Below are the code and all the weights of a small trained network. Each question names an input and a class and asks about switching units off, where a switched-off unit gives its printed mean instead of its output.

import numpy as np


def w(rows, s, z=0):
    codes = np.array(rows[::2]) - 128.0
    scale = np.full(codes.shape[1], s)
    scale[-1] = z or s
    return codes * scale


def norm(h):
    return h / np.sqrt((h * h).mean(-1, keepdims=True) + 1e-5)


def f(y):
    return np.maximum(y, 0)


def log_softmax(a):
    a = a - a.max(-1, keepdims=True)
    return a - np.log(np.exp(a).sum(-1, keepdims=True))


def net(x, mask):
    res = np.array(x, float).reshape(1, 5) / 4 @ E
    u = 0
    for l in range(3):
        y = f(norm(res) @ A[l][:, :-1].T + A[l][:, -1])
        res = res + np.where(mask[u : u + 8], y, B[l][:, -1]) @ B[l][:, :-1]
        u += 8
    return log_softmax(norm(res)[-1] @ U[:, :-1].T + U[:, -1])


A, B = {}, {}
E = w([
[177,193,232,103,208],'x0',
[56,207,197,115,111],'x1',
[161,146,151,255,78],'x2',
[111,41,201,59,54],'x3',
[51,54,103,146,241],'x4',
],0.0059)
A[0] = w([
[123,213,117,100,48,153],'L0N0',
[178,130,53,85,113,217],'L0N1',
[116,247,150,28,123,57],'L0N2',
[89,83,254,185,44,85],'L0N3',
[55,179,216,104,65,188],'L0N4',
[104,129,207,26,196,99],'L0N5',
[49,120,175,83,250,1],'L0N6',
[133,223,174,49,116,95],'L0N7',
],0.0071,0.0034)
B[0] = w([
[82,164,115,113,168,222],'L0N0',
[129,84,166,149,178,225],'L0N1',
[125,162,129,99,245,207],'L0N2',
[192,152,158,69,49,228],'L0N3',
[167,158,85,51,144,254],'L0N4',
[74,112,129,179,147,222],'L0N5',
[79,137,236,126,93,199],'L0N6',
[125,94,78,93,183,213],'L0N7',
],0.011,0.0044)
A[1] = w([
[99,196,118,156,55,48],'L1N0',
[151,100,52,114,150,10],'L1N1',
[169,100,163,174,157,117],'L1N2',
[61,163,163,98,98,87],'L1N3',
[123,119,89,246,117,93],'L1N4',
[104,123,140,86,147,5],'L1N5',
[84,133,160,133,123,112],'L1N6',
[148,59,122,46,142,132],'L1N7',
],0.011,0.0025)
B[1] = w([
[146,238,141,170,17,162],'L1N0',
[129,88,222,77,134,175],'L1N1',
[189,212,20,112,208,186],'L1N2',
[117,134,153,176,165,197],'L1N3',
[91,130,24,109,83,203],'L1N4',
[46,188,64,131,90,172],'L1N5',
[134,164,100,253,150,164],'L1N6',
[149,13,177,168,103,254],'L1N7',
],0.0061,0.0051)
A[2] = w([
[250,59,103,102,204,114],'L2N0',
[193,207,130,188,97,78],'L2N1',
[72,159,118,170,79,188],'L2N2',
[42,225,109,165,181,9],'L2N3',
[147,2,39,144,129,40],'L2N4',
[143,4,196,187,252,218],'L2N5',
[132,159,131,97,224,134],'L2N6',
[211,66,77,251,52,135],'L2N7',
],0.0069,0.0014)
B[2] = w([
[153,131,97,176,89,209],'L2N0',
[54,104,29,181,100,168],'L2N1',
[88,208,112,18,104,157],'L2N2',
[201,76,254,92,83,197],'L2N3',
[41,8,153,178,134,202],'L2N4',
[154,174,169,221,2,253],'L2N5',
[166,168,86,109,176,211],'L2N6',
[71,144,106,7,210,197],'L2N7',
],0.0066,0.0061)
U = w([
[103,86,121,78,102,1],'0',
[113,5,139,181,75,146],'1',
[83,73,25,146,135,103],'2',
[164,147,134,43,206,173],'3',
[74,140,203,160,143,206],'4',
[112,193,81,139,48,104],'5',
[193,94,161,59,43,143],'6',
[200,143,73,178,169,141],'7',
],0.018,0.0055)

Each question gives the input, the list of numbers given to net, and the class t.
The units are the neurons (one row each of A and B). Each row of codes is followed by its name. A weight is (code - 128) times the scale printed after its matrix; where a second scale follows, it is the last column's (A, B and U).
mask holds one flag per neuron, layer by layer. A switched-off neuron (its flag False) gives its mean, the last column of its row in B, instead of its output. The means were averaged over made-up inputs and are rounded, as every weight is.
A unit's drop is (log p(t) with every unit on - log p(t) with that unit switched off) / (log p(t) with every unit on - log p(t) with every unit switched off).
The circuit of an input: a set's keep is (log p(t) with only the set's units on - log p(t) with every unit switched off) / (log p(t) with every unit on - log p(t) with every unit switched off). Starting from the 12 units with the biggest drops (on a tie, the unit counted first), units are removed one at a time, each time the one whose removal leaves the highest keep (on an exact tie, the one counted first), for as long as the keep stays at least 0.8.
units of the circuit, in order: the units of the circuit, biggest drop first
most important unit: the unit with the biggest drop
k most important neurons: the k neurons with the biggest drops, biggest first
k most important neurons of layer l: the k neurons of layer l with the biggest drops, biggest first
input [-4,-8,6,4,-3], class 2: units of the circuit, in order : [L2N7]
input [-7,-8,-3,-6,-6], class 1: units of the circuit, in order : [L2N4; L1N1]
input [-5,5,-3,-1,3], class 4: units of the circuit, in order : [L1N3; L0N6]
input [-7,4,-6,1,2], class 1: units of the circuit, in order : [L1N7; L2N7]
input [1,-4,-6,-7,4], class 4: units of the circuit, in order : [L0N6; L2N5; L0N4]
input [-5,-5,0,-4,7], class 1: units of the circuit, in order : [L1N1; L2N5]
input [2,1,2,-6,-5], class 3: 2 most important neurons of layer 2 : [L2N5; L2N3]
input [-6,-4,1,0,-6], class 2: 4 most important neurons : [L0N4; L0N1; L0N7; L2N7]
input [3,-8,8,-5,8], class 2: 2 most important neurons : [L1N4; L0N2]
input [5,5,8,-5,-4], class 3: units of the circuit, in order : [L2N5; L0N4]
input [1,5,8,2,2], class 5: units of the circuit, in order : [L1N0; L0N1]
input [1,-2,-7,-7,-1], class 7: 3 most important neurons of layer 2 : [L2N5; L2N7; L2N0]
input [8,1,6,0,-1], class 3: units of the circuit, in order : [L2N5; L1N7; L0N4]
input [0,6,4,5,3], class 6: units of the circuit, in order : [L0N3]
input [3,3,-5,5,2], class 4: 2 most important neurons : [L0N5; L0N6]
input [-1,-3,7,1,-6], class 5: 2 most important neurons of layer 2 : [L2N1; L2N3]
input [6,0,2,-2,0], class 7: 2 most important neurons : [L0N0; L2N7]
input [3,6,-5,-3,3], class 4: 2 most important neurons : [L0N6; L0N5]
input [1,-4,-8,-7,4], class 4: 2 most important neurons : [L0N6; L2N5]
input [-4,-4,-6,8,-6], class 1: most important unit : L1N7
input [-2,4,1,1,-1], class 3: 2 most important neurons of layer 0 : [L0N0; L0N4]
